Here is a tiny trained network, its code and every weight. The questions are about switching its units off for an input and a class, where a switched-off unit gives its printed mean instead of its output.

import numpy as np


def w(rows, s, z=0):
    codes = np.array(rows[::2]) - 128.0
    scale = np.full(codes.shape[1], s)
    scale[-1] = z or s
    return codes * scale


def norm(h):
    return h / np.sqrt((h * h).mean(-1, keepdims=True) + 1e-5)


def f(y):
    return np.maximum(y, 0)


def log_softmax(a):
    a = a - a.max(-1, keepdims=True)
    return a - np.log(np.exp(a).sum(-1, keepdims=True))


def net(x, mask):
    res = np.array(x, float).reshape(1, 3) / 4 @ E
    u = 0
    for l in range(2):
        y = f(norm(res) @ A[l][:, :-1].T + A[l][:, -1])
        res = res + np.where(mask[u : u + 3], y, B[l][:, -1]) @ B[l][:, :-1]
        u += 3
    return log_softmax(norm(res)[-1] @ U[:, :-1].T + U[:, -1])


A, B = {}, {}
E = w([
[156,173,136,120,60,255,126,169,58,181,52,103],'x0',
[154,162,62,46,109,39,130,12,90,124,210,120],'x1',
[173,94,91,162,127,146,87,144,59,159,144,64],'x2',
],0.0076)
A[0] = w([
[141,56,74,166,158,118,94,149,76,120,137,70,3],'L0N1',
[108,111,225,201,139,235,134,254,176,130,58,155,239],'L0N2',
[123,107,138,145,115,211,122,179,99,155,109,103,16],'L0N3',
],0.015,0.0021)
B[0] = w([
[130,145,146,162,131,160,124,114,155,196,194,115,159],'L0N1',
[68,6,44,109,83,158,132,116,149,82,88,167,251],'L0N2',
[150,162,125,126,141,88,139,121,101,99,106,107,177],'L0N3',
],0.015,0.031)
A[1] = w([
[133,195,147,89,107,131,150,125,78,98,91,149,232],'L1N1',
[97,131,120,50,103,153,150,94,155,145,153,194,254],'L1N2',
[65,106,172,181,219,46,157,140,252,83,158,167,251],'L1N3',
],0.018,0.0018)
B[1] = w([
[116,111,142,68,149,95,162,109,182,101,72,143,161],'L1N1',
[101,59,109,217,110,189,107,170,125,132,133,129,250],'L1N2',
[92,2,29,113,80,144,138,116,116,56,32,138,254],'L1N3',
],0.01,0.017)
U = w([
[98,41,52,143,104,161,138,117,134,91,86,157,212],'0',
[134,215,181,118,166,114,85,216,105,108,165,200,4],'1',
[176,171,139,205,147,150,105,101,109,214,255,109,105],'2',
[174,207,144,66,161,94,162,108,119,114,74,125,61],'3',
],0.0097,0.003)

Each question gives the input, the list of numbers given to net, and the class t.
The units are the neurons (one row each of A and B). Each row of codes is followed by its name. A weight is (code - 128) times the scale printed after its matrix; where a second scale follows, it is the last column's (A, B and U).
mask holds one flag per neuron, layer by layer. A switched-off neuron (its flag False) gives its mean, the last column of its row in B, instead of its output. The means were averaged over made-up inputs and are rounded, as every weight is.
A unit's drop is (log p(t) with every unit on - log p(t) with that unit switched off) / (log p(t) with every unit on - log p(t) with every unit switched off).
The circuit of an input: a set's keep is (log p(t) with only the set's units on - log p(t) with every unit switched off) / (log p(t) with every unit on - log p(t) with every unit switched off). Starting from all 6 units, units are removed one at a time, each time the one whose removal leaves the highest keep (on an exact tie, the one counted first), for as long as the keep stays at least 0.8.
circuit, biggest first: the units of the circuit, biggest drop first
unit that matters most: the unit with the biggest drop
k most important neurons: the k neurons with the biggest drops, biggest first
drop of u: that unit's drop, to one decimal
input [7,8,7], class 2: unit that matters most	L0N2
input [1,8,8], class 2: circuit, biggest first	[L0N2; L1N3]
input [2,1,-1], class 3: 3 most important neurons	[L0N2; L1N3; L1N2]
input [7,2,1], class 3: circuit, biggest first	[L0N2; L0N3; L1N2; L1N3]
input [-5,3,8], class 2: circuit, biggest first	[L0N2; L0N1]
input [-6,5,7], class 2: 2 most important neurons	[L0N2; L0N1]
input [6,7,4], class 2: 3 most important neurons	[L0N2; L1N3; L0N3]
input [7,3,5], class 3: 2 most important neurons	[L0N2; L0N3]
input [7,4,-1], class 3: 2 most important neurons	[L0N2; L1N3]
input [7,5,-2], class 3: drop of L1N3	0.3
input [2,1,8], class 2: drop of L0N1	0.4
input [5,3,4], class 2: drop of L1N3	0.7
